Here is a tiny trained network, its code and every weight. The questions are about switching its units off for an input and a class, where a switched-off unit gives its printed mean instead of its output.

import numpy as np


def w(rows, s, z=0):
    codes = np.array(rows[::2]) - 128.0
    scale = np.full(codes.shape[1], s)
    scale[-1] = z or s
    return codes * scale


def norm(h):
    return h / np.sqrt((h * h).mean(-1, keepdims=True) + 1e-5)


def f(y):
    return np.maximum(y, 0)


def log_softmax(a):
    a = a - a.max(-1, keepdims=True)
    return a - np.log(np.exp(a).sum(-1, keepdims=True))


def net(x, mask):
    res = np.array(x, float).reshape(1, 8) / 4 @ E
    u = 0
    for l in range(4):
        y = f(norm(res) @ A[l][:, :-1].T + A[l][:, -1])
        res = res + np.where(mask[u : u + 3], y, B[l][:, -1]) @ B[l][:, :-1]
        u += 3
    return log_softmax(norm(res)[-1] @ U[:, :-1].T + U[:, -1])


A, B = {}, {}
E = w([
[63,81,227,61,203,217,163,101,77,152,70],'x0',
[113,94,207,87,168,160,190,130,113,156,89],'x1',
[176,153,159,77,147,92,145,105,58,186,87],'x2',
[159,163,86,102,134,108,79,115,122,72,147],'x3',
[26,146,132,163,72,53,147,115,178,170,139],'x4',
[104,184,145,76,89,129,142,95,79,192,111],'x5',
[84,253,102,26,135,211,80,16,41,137,157],'x6',
[155,71,119,122,162,176,99,155,121,64,162],'x7',
],0.0044)
A[0] = w([
[63,48,216,156,127,99,167,117,103,121,99,171],'0.n1',
[45,252,96,89,61,112,105,75,136,238,132,3],'0.n2',
[100,99,124,62,207,237,151,121,122,83,173,9],'0.n3',
],0.0034,0.003)
B[0] = w([
[135,160,135,69,128,139,169,148,234,160,95,252],'0.n1',
[44,119,157,144,17,86,171,3,79,139,253,227],'0.n2',
[132,59,212,163,122,164,30,85,2,100,105,176],'0.n3',
],0.0041,0.0033)
A[1] = w([
[210,144,78,100,116,92,94,129,114,159,94,4],'1.n1',
[76,124,105,69,224,223,97,100,107,105,100,40],'1.n2',
[129,78,25,254,87,78,77,211,236,49,193,6],'1.n3',
],0.0041,0.0027)
B[1] = w([
[214,171,98,108,195,104,118,147,168,122,109,142],'1.n1',
[109,107,156,164,127,212,51,142,100,75,145,168],'1.n2',
[176,62,84,250,88,98,127,169,254,39,231,253],'1.n3',
],0.006,0.0058)
A[2] = w([
[82,81,211,119,163,120,215,203,185,204,75,37],'2.n1',
[203,254,5,43,201,87,136,136,115,128,98,1],'2.n2',
[65,246,84,126,54,115,147,77,112,163,112,10],'2.n3',
],0.0042,0.0033)
B[2] = w([
[80,47,253,156,208,94,203,175,94,212,58,255],'2.n1',
[188,203,90,71,190,104,79,218,170,196,37,166],'2.n2',
[42,182,46,26,72,16,157,26,58,225,175,229],'2.n3',
],0.0059,0.0027)
A[3] = w([
[109,179,91,93,65,62,121,63,146,194,134,162],'3.n1',
[94,148,108,170,81,138,121,194,210,60,157,40],'3.n2',
[93,61,217,139,147,100,253,167,132,190,62,4],'3.n3',
],0.0052,0.0034)
B[3] = w([
[65,177,106,128,67,134,215,107,99,104,151,253],'3.n1',
[217,107,51,104,104,93,183,144,143,89,157,234],'3.n2',
[30,88,177,140,228,42,149,204,181,254,29,254],'3.n3',
],0.0063,0.0047)
U = w([
[120,55,217,51,199,246,23,86,7,41,145,149],'0',
[197,31,36,245,57,34,176,220,255,14,234,183],'1',
[41,19,240,150,231,30,215,234,173,246,24,121],'2',
[235,235,54,30,201,59,97,225,118,175,64,4],'3',
[20,223,77,57,16,30,221,13,42,173,225,162],'4',
],0.0079,0.0037)

Each question gives the input, the list of numbers given to net, and the class t.
The units are the neurons (one row each of A and B). Each row of codes is followed by its name. A weight is (code - 128) times the scale printed after its matrix; where a second scale follows, it is the last column's (A, B and U).
mask holds one flag per neuron, layer by layer. A switched-off neuron (its flag False) gives its mean, the last column of its row in B, instead of its output. The means were averaged over made-up inputs and are rounded, as every weight is.
A unit's drop is (log p(t) with every unit on - log p(t) with that unit switched off) / (log p(t) with every unit on - log p(t) with every unit switched off).
The circuit of an input: a set's keep is (log p(t) with only the set's units on - log p(t) with every unit switched off) / (log p(t) with every unit on - log p(t) with every unit switched off). Starting from all 12 units, units are removed one at a time, each time the one whose removal leaves the highest keep (on an exact tie, the one counted first), for as long as the keep stays at least 0.8.
units of the circuit, in order: the units of the circuit, biggest drop first
most important unit: the unit with the biggest drop
top k neurons: the k neurons with the biggest drops, biggest first
drop of u: that unit's drop, to one decimal
input [8,-4,1,3,6,6,-2,-5], class 4: most important unit -> 0.n2
input [1,-5,-3,-3,-2,-5,4,8], class 0: units of the circuit, in order -> [0.n3; 1.n2]
input [7,4,-3,-4,-3,4,7,-5], class 0: units of the circuit, in order -> [1.n2; 3.n1]
input [1,-6,7,6,3,-2,-2,-1], class 3: units of the circuit, in order -> [1.n1; 2.n2]
input [7,-5,0,6,6,-4,0,1], class 0: top 2 neurons -> [1.n3; 1.n2]
input [-8,-7,5,2,-8,3,8,5], class 3: top 2 neurons -> [2.n2; 1.n1]
input [-5,-3,-1,8,-4,4,-1,-8], class 4: top 2 neurons -> [0.n2; 3.n1]
input [-4,7,-3,0,-4,5,-7,0], class 2: top 2 neurons -> [3.n3; 2.n1]
input [6,-5,-1,6,1,1,-2,6], class 0: top 2 neurons -> [1.n3; 0.n3]
input [4,-4,5,7,-4,-4,-4,-5], class 3: drop of 1.n3 -> 0.3
input [-2,-5,8,-2,-4,5,3,7], class 3: drop of 2.n2 -> 0.4
input [-1,1,-5,7,-4,1,8,1], class 0: drop of 0.n1 -> 0.0
